[-12  25 -14 -19   6  46  -6 -21   7 -11   2   7 -16   5  10   2  -1 -18
   7   1  21   6  -2  22  -6  11  10   0  13  24  -2  13   2  24]	keviz/G
[ -9   6  -2  -9  -4   3   0  18  -6  16 -33  -8   6  24 -14   2  -9  -9
   0  -9  24  -4   8 -11   8   0  -1  25  17  24  -6   1   8 -35]	rof/T
[  5   3 -10 -28   4  23   5  -3  -4 -11  22  10  16   3  -1  13  -7  -6
  -1   6 -36  -7  22   2  14  11 -12  18   4  42   2   0 -14  30]	loza/G
[-19   7 -13   9   0   3 -11   2   9  27 -19  -5   6   8   5   2  -1 -16
  -3  -4   8  -1 -22 -19  -6   7 -16   9   5  33   8   9  -7  55]	keviz/T
[-28   4 -11 -19   0  19  -2   1   6   1 -10  -2  10  11   8   8   2 -10
 -11   6  17   9 -22   9  -3   8  18  17  11  26  -2  28   8  47]	Vegiv/T
[ -1  14 -39 -14  11   1   6 -16   5 -30  24  -6 -15   3   8  15  -9  -8
  -6  -6   4 -10  11   3   0  25 -14  11  28  20  -2   7 -20  33]	keviz/G
[ -1   0  -1   1  -4  -1  -3  -7   7  15 -18   3  -8   0   0   6  -2 -11
  -1   6   5   4  -7   5  -2   0  27  12  -8  23  -1  20   3   4]	Vegiv/T
[-17   5 -12  -7  -4  -1   7  10  11 -30   1 -33  20  22 -12  -5  -3 -14
 -23 -13  31   2   1  11   0  -4 -25  16  42  38 -14   5  18  47]	keviz/T
[  5   0 -12   0   9   5  -7   1  -1   0   6 -12   0  21 -10  17   3 -22
 -21 -21  18   0   7  16  -1   8 -18  12   6   9 -21 -10 -22  12]	Letof/T
[-17  14 -19   7   3  -6  -6  -5   5 -25 -10  -7  17  22   0   2  -2 -26
 -25 -18  41   0  15   3  -5   5   5  17  44  40  -4  16  39  46]	keviz/T
[-21   0  10 -37   2   4  13 -16   1   9  28  13 -22   0   4   7  10  -2
   9  -5 -23  33 -36  19  20  -8  28  17 -21  18  -5  -5 -24 -29]	loza/G
[ -1   3 -12  -7   7  -2   2  -2   5   6 -14  10  -7  -5  23  -2   3 -20
  18  17  12  -9   7   2  -7 -10  17  33   7  29  -3  24  -5 -19]	Vegiv/G
[ -5   2  -8  11  -3  -2  -2   7   4  -6 -11 -16  13   6   7  -2 -12   2
  -2   0  18  -5   2  -4  -6   2   0  17  19  29  -4  12  17  51]	keviz/T
[  3   4 -10  20   3  16   8   6   4  -8 -12 -12   9   9  -8   2 -18  -7
  -9 -11  17  -3  13   1   2  12 -25   8  16  14  -1   8  10  59]	keviz/T
[  0  10 -14  -4  29   3  -2  -5  -3 -20  -6 -21  16  22  -9  -1   4 -12
 -16  -5  29  -2  15  -9  -6  -1 -13  12  39  26  -7   6  22  26]	keviz/T
[-30  15 -10 -17  20   6  -6  -5   5 -29   5 -10   9   9   9  -3  -4 -18
   1   3  19   4   5 -10  -8   9 -12  25  36  29   3  10  16  27]	keviz/G
[-14   8 -12 -18  11   1   5 -11  14 -20  15   5 -10 -19  21  -3   6  -8
   9  15  -5  -1 -11  -2 -10   5  21  -2  13  22  -6  23  -8   5]	keviz/G
[ 18  14 -22 -27  12   5   7  -5  -1 -19  12  -7   1   7  -6   7 -12 -25
  -8  -6  17  -8  24  -6   0  -5   8  14  34  83   0   6   4 -23]	Vegiv/G
[-23   1 -10   4  -4   7  10   3  -8  20 -13 -10  10  14   4  16  -1  -4
  -2  -5   4  -2 -23   1   4   1   0  28  -7  41  -7  13  -7  28]	Letof/T
[ -4  27  -8  -3 -10  17   2   3   0   4 -11   3   9  27 -12   8  -3 -18
 -21 -15  20   9 -11   8  12   8  -7  19   6  32  -7   3   5  30]	loza/T
[-22   2   3 -22  -7  -2  -1   1   0  18 -18  -6  -6  22  -8   9   9  -5
 -17  -2   2  -1 -46  11  -5   8   1  18  -8  29   1   2  -7  32]	Letof/T
[-20  13  -8 -35   3   6  10  -7  -4  -7  -1 -25   7  28 -21   9  -3  -3
 -25   1  -6   1  10  -1  16   8 -17  19  15  31  -5  -6 -39  14]	Letof/G
[ -7   2  -7   4  -7  -4  10 -19  10 -17  24   3  -7 -32  15  15   0   0
  -3  24 -19  -4 -26  27  -6   9   9   3 -13  24   2  25 -43  81]	keviz/G
[-10   5 -11  -5   0  -1  -2  -5   1 -20  11 -13  18   8  -8  -2  -4  -6
 -26   0   2   0  -1  10  -4   4   4   9  12  36  -3  24  14  78]	keviz/T
[-48   8 -16  23   0   0  -2  -2  -1   1 -13 -15  14  16  -6   5  -7 -18
 -21 -16  48   0  18   5 -15   5   3  11  30  40 -12  15  24  52]	keviz/T
[ -2   4 -14 -44  18  -3   1 -16   2 -28  14  -1   2  16   2  -4   2 -17
 -10   1   0  -6   7  -3  -8   6  -1  21  32  17  -3  20  13  35]	Vegiv/G
[ -7  -5 -15 -27  22  10   6 -10   9  -4  24   8  -3 -10  27  14  -1   3
  32  30 -65   6 -27  19  10  20  -3  17 -75  10  14  17 -54  48]	Letof/G
[-12   2 -18  -2  -7   1 -12  -4   4   8 -22 -22  19  27 -21   3   1  -5
   7 -15  24   2   5   8   0  -5  -3   5  27  38  -7  -2  -1  42]	keviz/T
[-16  29 -14 -17  19   9  -2   2   0 -50  12 -36   1  34 -14  -3  -8 -29
 -30 -24  54  -8  15 -10  -3  -5 -27  16  57  36  -9   1  21  13]	keviz/G
[ -8  15 -14 -45  12  10  17  11  -9 -12 -12 -21  11  33 -12   5   1  -6
 -10 -27  34   0  15 -22  11 -12  -7  28  30  29 -16 -12   9 -42]	rof/G
[-23  10  -3  -1  -8 -12  10   3   8  26  -5   1  14  18   3  15   6 -10
  -5   9  -3   9 -18  28   3  10   4   6 -33  19 -15   4 -15  39]	loza/T
[-16   9  -6 -22  20   2   4  -9   5 -23  24   4 -10   6   6   3   0 -10
 -18   6 -17  12 -30  11   1  -1 -16  -7   1  14   6  -4 -37  21]	Letof/G
[ -9  19 -26 -53   3  16   4  11  -4 -47   0 -40  14  48 -31   4  -9 -29
 -36 -33  54  -9  43 -35   4  -4 -27  35  84  44 -21 -15  28 -23]	Vegiv/G
[ -4  12 -18   1   1   1  -3   4   6 -33  -5 -15  -1  13   2   6  -3 -13
  -5 -15  16 -15  25 -10  -7  12 -32  12  31  14  -6   2  -4  32]	keviz/G
[-20   2  -5 -20  -3   7   5  13   7  -7  -8 -12   8  12  -4   7  -1  -2
   1  -1 -20   1 -28  -6   9  29 -14  32   3  16   7  -9   1  19]	Letof/G
[-18   1  -1   0  -4  -3  -4 -10  -9  11  -3  10  -5 -16  14  30   4   1
   3  32 -15  18 -20  16  -2  10  29  19 -30   9   2  16  13  28]	rof/T
[-10   0  -9 -34  -3  12   5  -7   7   5  37  -4  -2  15   3   6  -5 -14
  -9  -5  -4  25  -8   3  13  12  -3  17   2  16   5  45  -5   3]	loza/G
[-26  -3 -10 -35 -11   7  -4  -2   1 -10 -20 -14   7  33  -4  -1  -1 -11
 -11 -19  43  18   5 -14   1   1  24  50  25  58  -9  28  48   2]	Vegiv/T
[ -8   3 -11 -27  -2   9  13  12  -2  13 -10  12   1  17 -11  13   0 -36
   1  -8   7  -3   2  -4  12   2  -4  37   2  43  -3 -15 -39 -37]	loza/G
[-15  11 -16 -24   2  -6  -5   1   8 -27  11  -8   8  12  30   4   2 -11
  -8  -3   2   1  -9   6  -6   8   2  12  13  23   3  10   4  44]	keviz/G
[ -5   4  -8  -4   7  -3   3  -8  -1 -20  10   0  -5  -1  15  -2   4 -14
   1  -7  -1   0  -4   4  -8   3 -11  -2  18  10   1 -12   7  17]	keviz/G
[ -6  12 -13  -9  11   0   8  -6  14 -25  16  -6   2  -1  -4   7  -7 -14
  -9  -8  15  -3  10   7  -6   2   5   5  22  28  -7   4 -20  34]	keviz/G
[ -6   2 -10 -21  14   2   4   5   5  25   5 -12  -1  17 -15  19   2 -19
  -9 -10   7   7  -7   4   7   7   4   7 -15  41  -1 -12 -34 -10]	loza/T

[-10 -14   0   6 -25  11   2  20  -3  32  -7  -3 -16 -12   0  -5  12 -12
  -6   9  -2   6  -1  -4   8   9  -3  29  -5  -9   5  12  16 -52]	Z/pavak
[-10 -17  -2  -8 -14   1   7  -5  16  31   8  -4  25 -14  -1  -9  33   0
   2   4 -12  23  -3  -3   2   4   4  12  -4  -5   0  -2  32  -4]	Z/Bevo
[-10   1  -7   5  -6  -4  -7  -2  -8   0  10   2 -24   4   9  -7  14  15
   3  14  -7 -10   4   6   8   5   9   6   6   6  -9   0 -43 -15]	Z/figig
[ -7   7 -14  12  39   6   3 -15 -21 -21   7  -4 -11  -5  -2 -10  -5  17
 -13   7   0 -11  -1   7   1   9   8   1 -17   5  -9   7 -37 -24]	Z/figig
[  5   2   9   2 -25   7 -16  31   8  35 -16   4 -28   6  -2   2  32  -3
  15 -15   0  12  -3  -5  -4  -8 -15  18  18 -10  10   2   8 -27]	D/pavak
[ -6  12   2   7 -12  21  -5  -6   9  -3   4   2 -15   0   1  -7  12  11
 -10  17  -2 -16   7   9   0   8   1   1 -17 -20   5  16 -24 -57]	Z/Mifos
[  2  13   5   8 -12  19   1  -1  -3  -7   9   0  -5 -19   0  -7   6   9
 -13  19  -9 -20   6   3   6   4   9   2 -19 -15  -6   5 -38 -70]	Z/Mifos
[-19  -4 -15   1   0   7   3 -17 -18  -5   5  -8 -13   9   2 -14  32  23
 -19  12  15 -14  -8  10   4  15   2   2   7   7   2  17 -20  14]	Z/figig
